Here is a tiny trained network, its code and every weight. The questions are about switching its units off for an input and a class, where a switched-off unit gives its printed mean instead of its output.

import numpy as np


def w(rows, s, z=0):
    codes = np.array(rows[::2]) - 128.0
    scale = np.full(codes.shape[1], s)
    scale[-1] = z or s
    return codes * scale


def f(y):
    return np.maximum(y, 0)


def log_softmax(a):
    a = a - a.max(-1, keepdims=True)
    return a - np.log(np.exp(a).sum(-1, keepdims=True))


def net(x, mask):
    res = np.array(x, float).reshape(1, 5) / 4 @ E
    y = f(res @ A[0][:, :-1].T + A[0][:, -1])
    res = res + np.where(mask, y, B[0][:, -1]) @ B[0][:, :-1]
    return log_softmax(res[-1] @ U[:, :-1].T + U[:, -1])


A, B = {}, {}
E = w([
[63,158,128,128,127],'x0',
[154,114,5,226,3],'x1',
[64,24,68,201,250],'x2',
[54,29,219,150,39],'x3',
[135,129,132,136,127],'x4',
],0.0055)
A[0] = w([
[125,144,51,153,56,19],'N1',
[130,159,94,168,98,36],'N2',
[112,105,61,172,65,2],'N3',
[206,190,36,96,161,77],'N4',
[163,228,172,65,16,80],'N5',
[237,208,53,169,202,54],'N6',
[169,139,203,79,206,32],'N7',
[209,104,100,205,78,224],'N8',
[190,123,25,188,59,72],'N9',
[162,159,128,104,46,51],'N10',
[188,176,74,107,184,17],'N11',
[61,54,88,161,205,8],'N12',
[143,105,170,85,169,27],'N13',
[125,125,62,173,79,2],'N14',
[119,46,16,192,169,156],'N15',
[159,126,199,65,200,2],'N16',
[169,147,68,157,38,98],'N17',
[88,99,205,151,50,191],'N18',
[130,200,141,109,49,32],'N19',
[90,254,63,86,210,101],'N20',
[206,180,163,77,66,13],'N21',
],0.0068,0.0029)
B[0] = w([
[35,196,74,27,141,176],'N1',
[64,180,137,115,165,149],'N2',
[69,91,52,47,127,174],'N3',
[104,14,213,101,23,203],'N4',
[240,114,74,223,242,233],'N5',
[166,14,201,153,2,216],'N6',
[37,234,58,11,143,192],'N7',
[58,196,163,82,116,233],'N8',
[37,222,92,50,107,223],'N9',
[231,90,78,204,193,174],'N10',
[108,3,128,67,61,172],'N11',
[228,211,126,209,240,204],'N12',
[77,206,52,67,169,157],'N13',
[52,178,51,39,168,167],'N14',
[209,187,167,229,203,255],'N15',
[21,208,37,25,188,185],'N16',
[41,192,168,85,148,205],'N17',
[69,86,227,178,54,233],'N18',
[219,103,38,210,205,175],'N19',
[159,3,205,163,17,215],'N20',
[217,206,62,190,232,185],'N21',
],0.0058,0.0051)
U = w([
[9,203,30,2,174,30],'0',
[129,135,161,153,106,254],'1',
[224,169,77,246,214,21],'2',
[91,14,207,151,12,130],'3',
],0.0063,0.0061)

Each question gives the input, the list of numbers given to net, and the class t.
The units are the neurons (one row each of A and B). Each row of codes is followed by its name. A weight is (code - 128) times the scale printed after its matrix; where a second scale follows, it is the last column's (A, B and U).
mask holds one flag per neuron, in row order. A switched-off neuron (its flag False) gives its mean, the last column of its row in B, instead of its output. The means were averaged over made-up inputs and are rounded, as every weight is.
A unit's drop is (log p(t) with every unit on - log p(t) with that unit switched off) / (log p(t) with every unit on - log p(t) with every unit switched off).
The circuit of an input: a set's keep is (log p(t) with only the set's units on - log p(t) with every unit switched off) / (log p(t) with every unit on - log p(t) with every unit switched off). Starting from the 12 units with the biggest drops (on a tie, the unit counted first), units are removed one at a time, each time the one whose removal leaves the highest keep (on an exact tie, the one counted first), for as long as the keep stays at least 0.8.
units of the circuit, in order: the units of the circuit, biggest drop first
unit that matters most: the unit with the biggest drop
top k neurons: the k neurons with the biggest drops, biggest first
drop of u: that unit's drop, to one decimal
input [0,7,8,5,-8], class 2: units of the circuit, in order : N15
input [0,0,7,6,2], class 2: units of the circuit, in order : N12, N15
input [-3,-1,-5,-3,-7], class 2: units of the circuit, in order : N5, N21
input [-5,4,6,-8,-4], class 3: units of the circuit, in order : N6, N4
input [2,-4,-5,-6,1], class 3: units of the circuit, in order : N20, N4
input [-6,6,-8,2,-5], class 2: top 2 neurons : N5, N10
input [3,4,-2,-6,1], class 3: top 2 neurons : N6, N4
input [-3,0,-8,-5,0], class 2: top 2 neurons : N5, N21
input [4,4,6,6,7], class 2: top 2 neurons : N15, N12
input [-5,-3,-8,-6,-2], class 2: top 2 neurons : N5, N21
input [5,-3,5,-7,6], class 3: top 2 neurons : N20, N6
input [8,8,-8,6,-4], class 0: drop of N17 : 0.2
input [3,7,7,5,-1], class 0: drop of N15 : -0.2
input [-2,-4,-3,-7,-6], class 3: unit that matters most : N20
input [0,6,6,2,-8], class 0: drop of N12 : -0.1
input [-2,-2,-1,-8,8], class 3: drop of N2 : 0.0
